Here is a tiny trained network, its code and every weight. The questions are about switching its units off for an input and a target symbol, where a switched-off unit gives its printed mean instead of its output.

import numpy as np


def w(rows, s, z=0):
    codes = np.array(rows[::2]) - 128.0
    scale = np.full(codes.shape[1], s)
    scale[-1] = z or s
    return codes * scale


def f(y):
    return y / 2 * (1 + np.tanh(0.7978845608 * (y + 0.044715 * y**3)))


def softmax(a):
    e = np.exp(a - a.max(-1, keepdims=True))
    return e / e.sum(-1, keepdims=True)


def log_softmax(a):
    a = a - a.max(-1, keepdims=True)
    return a - np.log(np.exp(a).sum(-1, keepdims=True))


def net(x, mask):
    ids = ['ΓΣΦεθμω'.index(c) for c in x.split()]
    T = len(ids)
    res = E[ids] + P[:T]
    u = 0
    for l in range(2):
        q, k, v = (res @ M[l].T for M in (Q, K, V))
        z = softmax(np.where(np.tri(T) > 0, q @ k.T / 3**0.5, -1e9)) @ v
        res = res + np.where(mask[u], z, O[l][:, -1]) @ O[l][:, :-1]
        u += 1
        y = f(res @ A[l][:, :-1].T + A[l][:, -1])
        res = res + np.where(mask[u : u + 8], y, B[l][:, -1]) @ B[l][:, :-1]
        u += 8
    return log_softmax(res[-1] @ U[:, :-1].T + U[:, -1])


Q, K, V, O, A, B = {}, {}, {}, {}, {}, {}
E = w([
[148,109,75],'Γ',
[120,15,164],'Σ',
[121,149,24],'Φ',
[135,110,93],'ε',
[145,107,89],'θ',
[96,149,163],'μ',
[246,94,154],'ω',
],0.013)
P = w([
[119,131,167],'0',
[145,143,128],'1',
[101,72,139],'2',
[180,144,114],'3',
[96,21,124],'4',
[222,138,95],'5',
[82,8,106],'6',
],0.012)
Q[0] = w([
[65,85,138],'0.h1',
[146,1,16],'0.h1',
[132,220,170],'0.h1',
],0.01)
K[0] = w([
[185,117,131],'0.h1',
[190,35,93],'0.h1',
[102,174,255],'0.h1',
],0.0099)
V[0] = w([
[19,89,149],'0.h1',
[149,60,50],'0.h1',
[100,253,160],'0.h1',
],0.006)
O[0] = w([
[78,2,106,74],'0.h1',
[104,115,94,200],'0.h1',
[113,173,108,2],'0.h1',
],0.008,0.0047)
A[0] = w([
[148,82,218,73],'0.n1',
[105,138,240,89],'0.n2',
[196,136,157,254],'0.n3',
[62,74,134,86],'0.n4',
[63,43,130,65],'0.n5',
[42,123,145,68],'0.n6',
[165,74,216,43],'0.n7',
[7,113,123,121],'0.n8',
],0.011,0.0057)
B[0] = w([
[191,69,16,164],'0.n1',
[84,102,45,127],'0.n2',
[104,130,198,254],'0.n3',
[96,242,158,153],'0.n4',
[105,239,194,176],'0.n5',
[51,175,54,123],'0.n6',
[200,75,33,170],'0.n7',
[1,177,107,145],'0.n8',
],0.0078,0.0084)
Q[1] = w([
[66,84,100],'1.h1',
[157,253,108],'1.h1',
[76,22,157],'1.h1',
],0.012)
K[1] = w([
[210,31,163],'1.h1',
[72,160,14],'1.h1',
[217,64,254],'1.h1',
],0.0092)
V[1] = w([
[132,164,23],'1.h1',
[168,146,2],'1.h1',
[219,35,100],'1.h1',
],0.0073)
O[1] = w([
[203,178,48,76],'1.h1',
[254,145,21,113],'1.h1',
[153,4,123,253],'1.h1',
],0.0075,0.007)
A[1] = w([
[156,63,63,54],'1.n1',
[93,149,129,82],'1.n2',
[59,128,193,4],'1.n3',
[125,198,181,200],'1.n4',
[126,30,125,134],'1.n5',
[164,212,172,1],'1.n6',
[76,253,170,29],'1.n7',
[134,95,178,109],'1.n8',
],0.012,0.008)
B[1] = w([
[66,224,168,182],'1.n1',
[26,174,117,126],'1.n2',
[161,131,31,139],'1.n3',
[122,210,175,155],'1.n4',
[126,94,87,249],'1.n5',
[103,114,31,126],'1.n6',
[81,2,30,136],'1.n7',
[108,146,181,179],'1.n8',
],0.01,0.014)
U = w([
[154,112,82,112],'Γ',
[166,2,68,129],'Σ',
[193,139,34,209],'Φ',
[103,118,154,99],'ε',
[78,133,109,113],'θ',
[94,190,170,206],'μ',
[132,93,185,1],'ω',
],0.0094,0.0049)

Each question gives the input, a string of symbols that net reads in full, and the target symbol t.
The units are the heads (3 rows each of Q, K, V and O) and the neurons (one row each of A and B). Each row of codes is followed by its name. A weight is (code - 128) times the scale printed after its matrix; where a second scale follows, it is the last column's (O, A, B and U).
mask holds one flag per unit, layer by layer, with each layer's heads first. A switched-off unit (its flag False) gives its mean, the last column of its rows in O or B, instead of its output. The means were averaged over made-up inputs and are rounded, as every weight is.
A unit's drop is (log p(t) with every unit on - log p(t) with that unit switched off) / (log p(t) with every unit on - log p(t) with every unit switched off).
The circuit of an input: a set's keep is (log p(t) with only the set's units on - log p(t) with every unit switched off) / (log p(t) with every unit on - log p(t) with every unit switched off). Starting from the 12 units with the biggest drops (on a tie, the unit counted first), units are removed one at a time, each time the one whose removal leaves the highest keep (on an exact tie, the one counted first), for as long as the keep stays at least 0.8.
units of the circuit, in order: the units of the circuit, biggest drop first
k most important neurons: the k neurons with the biggest drops, biggest first
top k neurons in layer l: the k neurons of layer l with the biggest drops, biggest first
drop of u: that unit's drop, to one decimal
input ω θ μ Γ, target μ: top 4 neurons in layer 0 : [0.n5; 0.n7; 0.n1; 0.n4]
input μ ω μ ε, target μ: units of the circuit, in order : [1.h1; 0.n7]
input ε ε Σ ω ε ε ε, target μ: units of the circuit, in order : [0.n5; 0.n4]
input Γ ω μ μ ε ω, target μ: top 2 neurons in layer 0 : [0.n8; 0.n1]
input ε ε μ ε μ μ Γ, target θ: 3 most important neurons : [1.n7; 1.n4; 0.n5]
input ω θ Σ μ Φ, target θ: top 3 neurons in layer 1 : [1.n7; 1.n2; 1.n5]
input Γ θ ε ω Σ ε, target Σ: 2 most important neurons : [0.n5; 0.n4]
input Γ ε θ ω ω Γ μ, target Σ: top 3 neurons in layer 0 : [0.n8; 0.n7; 0.n1]
input ε Σ Σ Σ ε, target θ: top 3 neurons in layer 0 : [0.n4; 0.n5; 0.n8]
input Φ Φ Σ, target Φ: top neuron in layer 1 : [1.n1]
input Φ μ θ, target μ: 2 most important neurons : [1.n4; 1.n5]
input ω μ ω θ, target μ: 2 most important neurons : [0.n7; 0.n1]
input ε μ θ μ ε μ ε, target θ: 4 most important neurons : [1.n7; 1.n4; 1.n2; 0.n5]
input Φ θ Γ μ θ, target θ: 3 most important neurons : [1.n7; 0.n7; 0.n1]
input ε Σ Γ ω μ, target Σ: most important neuron : [1.n1]
input ε μ Σ, target θ: top 2 neurons in layer 1 : [1.n7; 1.n2]
input ε ε Σ μ Σ, target θ: top 2 neurons in layer 0 : [0.n4; 0.n8]
input Φ ε μ ω, target μ: top 2 neurons in layer 1 : [1.n4; 1.n5]
input ε Γ Σ, target μ: drop of 1.n5 : 0.4
input ω ω ε ω, target ω: drop of 1.h1 : 0.4
